Below are the code and all the weights of a small trained network. Each question names an input and a class and asks about switching units off, where a switched-off unit gives its printed mean instead of its output.

import numpy as np


def w(rows, s, z=0):
    codes = np.array(rows[::2]) - 128.0
    scale = np.full(codes.shape[1], s)
    scale[-1] = z or s
    return codes * scale


def f(y):
    return np.maximum(y, 0)


def log_softmax(a):
    a = a - a.max(-1, keepdims=True)
    return a - np.log(np.exp(a).sum(-1, keepdims=True))


def net(x, mask):
    res = np.array(x, float).reshape(1, 3) / 4 @ E
    y = f(res @ A[0][:, :-1].T + A[0][:, -1])
    res = res + np.where(mask, y, B[0][:, -1]) @ B[0][:, :-1]
    return log_softmax(res[-1] @ U[:, :-1].T + U[:, -1])


A, B = {}, {}
E = w([
[66,180,206,13,78,127,92],'x0',
[88,226,158,199,206,44,54],'x1',
[122,9,212,154,190,195,3],'x2',
],0.0059)
A[0] = w([
[166,84,118,94,81,207,158,176],'N0',
[113,22,200,149,177,204,33,96],'N1',
[74,150,217,44,99,100,117,68],'N2',
[193,86,87,175,180,110,127,76],'N3',
[174,111,97,195,177,111,176,63],'N4',
[103,151,155,167,184,46,106,114],'N5',
[153,68,112,83,80,192,161,126],'N6',
[132,208,41,99,74,46,254,186],'N7',
[152,112,99,216,173,115,164,2],'N8',
[174,58,122,79,78,186,185,214],'N9',
[153,105,73,197,150,122,150,64],'N10',
[111,167,155,154,172,51,92,123],'N11',
[46,158,200,43,101,115,135,82],'N12',
[99,166,132,137,183,83,100,118],'N13',
[72,156,188,36,96,100,85,90],'N14',
[152,70,111,53,111,174,180,184],'N15',
],0.0063,0.00061)
B[0] = w([
[131,185,68,86,207,67,86,192],'N0',
[3,106,188,225,41,23,128,240],'N1',
[196,104,176,84,117,212,186,189],'N2',
[161,76,175,117,96,185,173,179],'N3',
[180,87,140,118,98,182,191,179],'N4',
[138,161,73,91,175,119,77,182],'N5',
[153,208,60,73,200,78,75,192],'N6',
[31,105,171,235,57,73,105,255],'N7',
[185,92,180,80,120,190,179,178],'N8',
[137,210,101,88,187,45,76,206],'N9',
[198,86,163,104,86,211,204,176],'N10',
[184,200,47,89,199,109,81,182],'N11',
[164,64,174,80,107,177,202,191],'N12',
[183,226,74,42,181,130,88,171],'N13',
[172,79,154,82,110,191,178,192],'N14',
[135,180,89,96,197,86,99,193],'N15',
],0.0056,0.007)
U = w([
[157,190,47,98,241,60,72,186],'0',
[4,112,157,212,2,44,130,208],'1',
[206,90,155,104,82,253,204,2],'2',
],0.0076,0.00078)

Each question gives the input, the list of numbers given to net, and the class t.
The units are the neurons (one row each of A and B). Each row of codes is followed by its name. A weight is (code - 128) times the scale printed after its matrix; where a second scale follows, it is the last column's (A, B and U).
mask holds one flag per neuron, in row order. A switched-off neuron (its flag False) gives its mean, the last column of its row in B, instead of its output. The means were averaged over made-up inputs and are rounded, as every weight is.
A unit's drop is (log p(t) with every unit on - log p(t) with that unit switched off) / (log p(t) with every unit on - log p(t) with every unit switched off).
The circuit of an input: a set's keep is (log p(t) with only the set's units on - log p(t) with every unit switched off) / (log p(t) with every unit on - log p(t) with every unit switched off). Starting from the 12 units with the biggest drops (on a tie, the unit counted first), units are removed one at a time, each time the one whose removal leaves the highest keep (on an exact tie, the one counted first), for as long as the keep stays at least 0.8.
circuit, biggest first: the units of the circuit, biggest drop first
most important unit: the unit with the biggest drop
k most important neurons: the k neurons with the biggest drops, biggest first
drop when u is switched off: that unit's drop, to one decimal
input [-5,0,7], class 1: circuit, biggest first -> N1
input [-3,-5,6], class 1: 2 most important neurons -> N1; N11
input [3,-7,-7], class 0: circuit, biggest first -> N6; N9
input [1,-4,5], class 1: 3 most important neurons -> N1; N11; N13
input [3,2,2], class 2: circuit, biggest first -> N7; N9; N0
input [-2,-3,5], class 1: 4 most important neurons -> N1; N11; N13; N5
input [-8,7,-8], class 1: 2 most important neurons -> N7; N6
input [0,-6,6], class 0: 2 most important neurons -> N7; N6
input [-4,0,1], class 2: 2 most important neurons -> N7; N1
input [-6,-6,6], class 0: drop when N6 is switched off -> 0.4
input [-1,-1,-5], class 1: drop when N5 is switched off -> 0.0
input [6,-8,1], class 0: drop when N15 is switched off -> 0.1
input [-2,-6,5], class 0: drop when N7 is switched off -> 0.2
input [1,-3,1], class 0: most important unit -> N7
